Look-ups in named tables: a row name and a column name give one cell, copied from the table.

nurame:
	soko	ger	kedoru	zoged	fozel	gal
nipu	-41029	-40030	9801	-40724	-45644	11246
pogumam	-18181	-17173	-26174	-26780	-30694	-28421
lelos	-42980	-42765	29408	-67072	-68149	29606
mag	-14366	-13982	-38172	-18291	-18473	-39492
guforop	-35641	-37766	-25733	-21287	-21016	-22123
kekazet	51334	50565	-58137	-57642	-26284	-68117
pitik	-85628	-81076	67894	-58991	-87777	69398
zutomo	86684	84719	-57955	-80621	-26126	-72761
kosozaz	-39106	-39324	-23554	-3539	-9989	-18667
zod	13530	13291	-6486	-73960	-45620	-13025
tafovu	-24864	-22795	-28473	-20021	-24196	-30703
lep	-26939	-28968	-25028	-24636	-20737	-23439

What is the zoged of mag in nurame?
-18291
What is the gal of mag in nurame?
-39492
What is the ger of lep in nurame?
-28968
What is the fozel of kosozaz in nurame?
-9989
What is the kedoru of kosozaz in nurame?
-23554
What is the kedoru of lep in nurame?
-25028
What is the ger of kosozaz in nurame?
-39324
What is the gal of pitik in nurame?
69398
What is the zoged of tafovu in nurame?
-20021
What is the soko of nipu in nurame?
-41029
What is the fozel of pitik in nurame?
-87777
What is the kedoru of tafovu in nurame?
-28473
What is the zoged of lelos in nurame?
-67072
What is the kedoru of mag in nurame?
-38172
What is the fozel of guforop in nurame?
-21016
What is the kedoru of zutomo in nurame?
-57955
What is the gal of lelos in nurame?
29606

lun:
	riv	meno	bavami	dav	tugi
mak	34.62	91.82	-4.35	9.45	0.81
fifivu	-26.52	4.37	-6.93	13.20	7.54
ridazi	-30.68	57.72	-1.41	10.46	7.64
gubapi	38.48	-54.54	6.14	9.26	8.13

mak, bavami -> -4.35
fifivu, meno -> 4.37
gubapi, dav -> 9.26
mak, tugi -> 0.81
fifivu, dav -> 13.20
ridazi, tugi -> 7.64
Row with the largest bavami: gubapi

fil =
,kiz,kagama,fidozal,bava,rito,suk,medezem
niza,428,390,182,334,549,662,338
zof,239,483,371,341,499,639,435
kuv,412,367,556,574,293,426,435
keduvep,692,497,707,118,131,201,663
melolub,499,351,330,496,431,166,241
bavola,426,589,860,551,417,240,561
pozo,248,209,344,432,631,460,163
bima,513,412,566,231,550,194,480
kurir,348,343,473,542,405,456,507
gena,503,433,269,440,290,545,322
nuleson,540,324,680,371,282,202,586
pugida,403,325,327,283,313,513,422
fasen,390,656,592,327,94,41,760

medezem of gena is 322
bava of keduvep is 118
rito of keduvep is 131
suk of melolub is 166
bava of bima is 231
rito of nuleson is 282
medezem of nuleson is 586
kiz of kurir is 348
kiz of melolub is 499
kiz of zof is 239
fidozal of zof is 371
Which row has the largest kagama? fasen

Table sor
|  | rel | muf | bif |
|---|---|---|---|
| zufem | -0.2 | -0.4 | 0.2 |
| vagoz | 0.5 | 0.9 | 0.0 |
| diba | 0.4 | 0.2 | 0.5 |
| ligonen | 0.4 | 0.2 | 0.5 |
| buz | 0.4 | 0.2 | 0.6 |
| sufuzu | -0.2 | -0.6 | 0.1 |
| nonad | 0.2 | 0.0 | 0.5 |
| lizu | -0.2 | -0.5 | 0.1 |
| pep | 0.3 | 0.5 | 0.3 |
| tebulu | -0.2 | -0.4 | -0.1 |
| mor | -0.1 | -0.1 | -0.1 |
| let | 0.4 | 0.1 | 0.6 |
| palamo | 0.1 | 0.3 | 0.0 |

sufuzu, rel => -0.2
palamo, muf => 0.3
nonad, rel => 0.2
ligonen, rel => 0.4
nonad, bif => 0.5
lizu, bif => 0.1
lizu, rel => -0.2
diba, muf => 0.2
diba, bif => 0.5
tebulu, bif => -0.1
vagoz, rel => 0.5
sufuzu, muf => -0.6
pep, bif => 0.3
buz, rel => 0.4
palamo, bif => 0.0
pep, rel => 0.3
palamo, rel => 0.1
sufuzu, bif => 0.1
vagoz, muf => 0.9

kodaton.csv
,zefevu,von,nop,fafarat,mavo
mimezi,66.81,45.15,54.55,48.68,72.13
fizus,55.37,80.77,59.21,57.97,22.06
vofubam,66.21,95.54,35.87,39.22,0.50
nokidi,67.71,61.66,52.38,57.60,38.81
pefe,72.47,59.83,86.44,89.41,71.39

fafarat of mimezi is 48.68
zefevu of nokidi is 67.71
von of mimezi is 45.15
von of nokidi is 61.66
nop of vofubam is 35.87
zefevu of fizus is 55.37
nop of fizus is 59.21
fafarat of pefe is 89.41
von of pefe is 59.83
zefevu of pefe is 72.47
zefevu of mimezi is 66.81

bulopam =
	zusil	vakevud	kaz	kirif	dufe	pudaget	nit	lig	gal
naf	-557	300	-56	-19	353	98	948	-70	-477
resos	-346	125	40	-2	66	293	765	-110	-343
lenub	-399	783	395	-53	305	59	520	209	-410

naf, pudaget: 98
naf, kaz: -56
lenub, lig: 209
resos, dufe: 66
lenub, dufe: 305
lenub, kirif: -53
naf, kirif: -19

fot =
|  | tisa | veruled | sizut | pibim |
|---|---|---|---|---|
| deg | -8255 | -4232 | -2277 | -589 |
| taza | -2753 | 4477 | -8758 | -3810 |
| zivigo | 4238 | -9864 | 6414 | 3446 |

tisa of zivigo is 4238
sizut of taza is -8758
pibim of deg is -589
veruled of taza is 4477
pibim of taza is -3810
sizut of deg is -2277
sizut of zivigo is 6414
veruled of deg is -4232
veruled of zivigo is -9864
pibim of zivigo is 3446
tisa of taza is -2753
tisa of deg is -8255

zor:
|  | lamu | nakog | peg | buto | tifi | rifigo |
|---|---|---|---|---|---|---|
| lenem | -81981 | -10813 | 5827 | -62641 | -13340 | 11627 |
| bapemal | -24371 | 12385 | -53442 | -10482 | 39059 | -56253 |
| rimam | -23098 | -50700 | -25049 | 50830 | -11918 | 23647 |
| nel | -9034 | -18905 | 28210 | 2772 | -91945 | 51598 |
| lif | -34517 | -35981 | 18575 | -61717 | 54759 | -19242 |
| tidi | -54491 | 11004 | -24674 | 36787 | -74048 | -1518 |
| ruzu | -4605 | 43736 | -96392 | 49330 | -59775 | -53624 |
| vazor | 46591 | -22754 | -56424 | -46288 | 40207 | -63019 |
| zes | 12340 | 16016 | 27780 | 36861 | -63259 | -94260 |
| kezi | 35340 | -87958 | 54530 | -83713 | -88068 | 41717 |
| dal | -31349 | -62718 | -41375 | -17468 | -88817 | 31791 |

peg of rimam is -25049
nakog of lenem is -10813
tifi of dal is -88817
buto of dal is -17468
rifigo of kezi is 41717
buto of ruzu is 49330
tifi of zes is -63259
rifigo of dal is 31791
buto of nel is 2772
peg of tidi is -24674

pososu:
|  | doken | gipirub | fedede | lesa |
|---|---|---|---|---|
| tinib | 1 | 167 | 196 | 173 |
| ges | 9 | 161 | 208 | 170 |
| kidiro | 30 | 157 | 203 | 165 |
| vek | 73 | 182 | 130 | 165 |
| lom | 93 | 153 | 196 | 161 |
| lese | 27 | 179 | 142 | 169 |

What is the fedede of vek in pososu?
130
What is the doken of ges in pososu?
9
What is the doken of lom in pososu?
93
What is the lesa of kidiro in pososu?
165
What is the fedede of lom in pososu?
196
What is the fedede of tinib in pososu?
196
What is the gipirub of lom in pososu?
153
What is the gipirub of ges in pososu?
161
What is the fedede of ges in pososu?
208
What is the lesa of lese in pososu?
169
What is the doken of tinib in pososu?
1
What is the gipirub of vek in pososu?
182
What is the lesa of ges in pososu?
170
What is the lesa of tinib in pososu?
173
What is the fedede of lese in pososu?
142
What is the doken of vek in pososu?
73
What is the lesa of lom in pososu?
161
What is the lesa of vek in pososu?
165
What is the gipirub of kidiro in pososu?
157
What is the gipirub of lese in pososu?
179
Row with the largest doken: lom

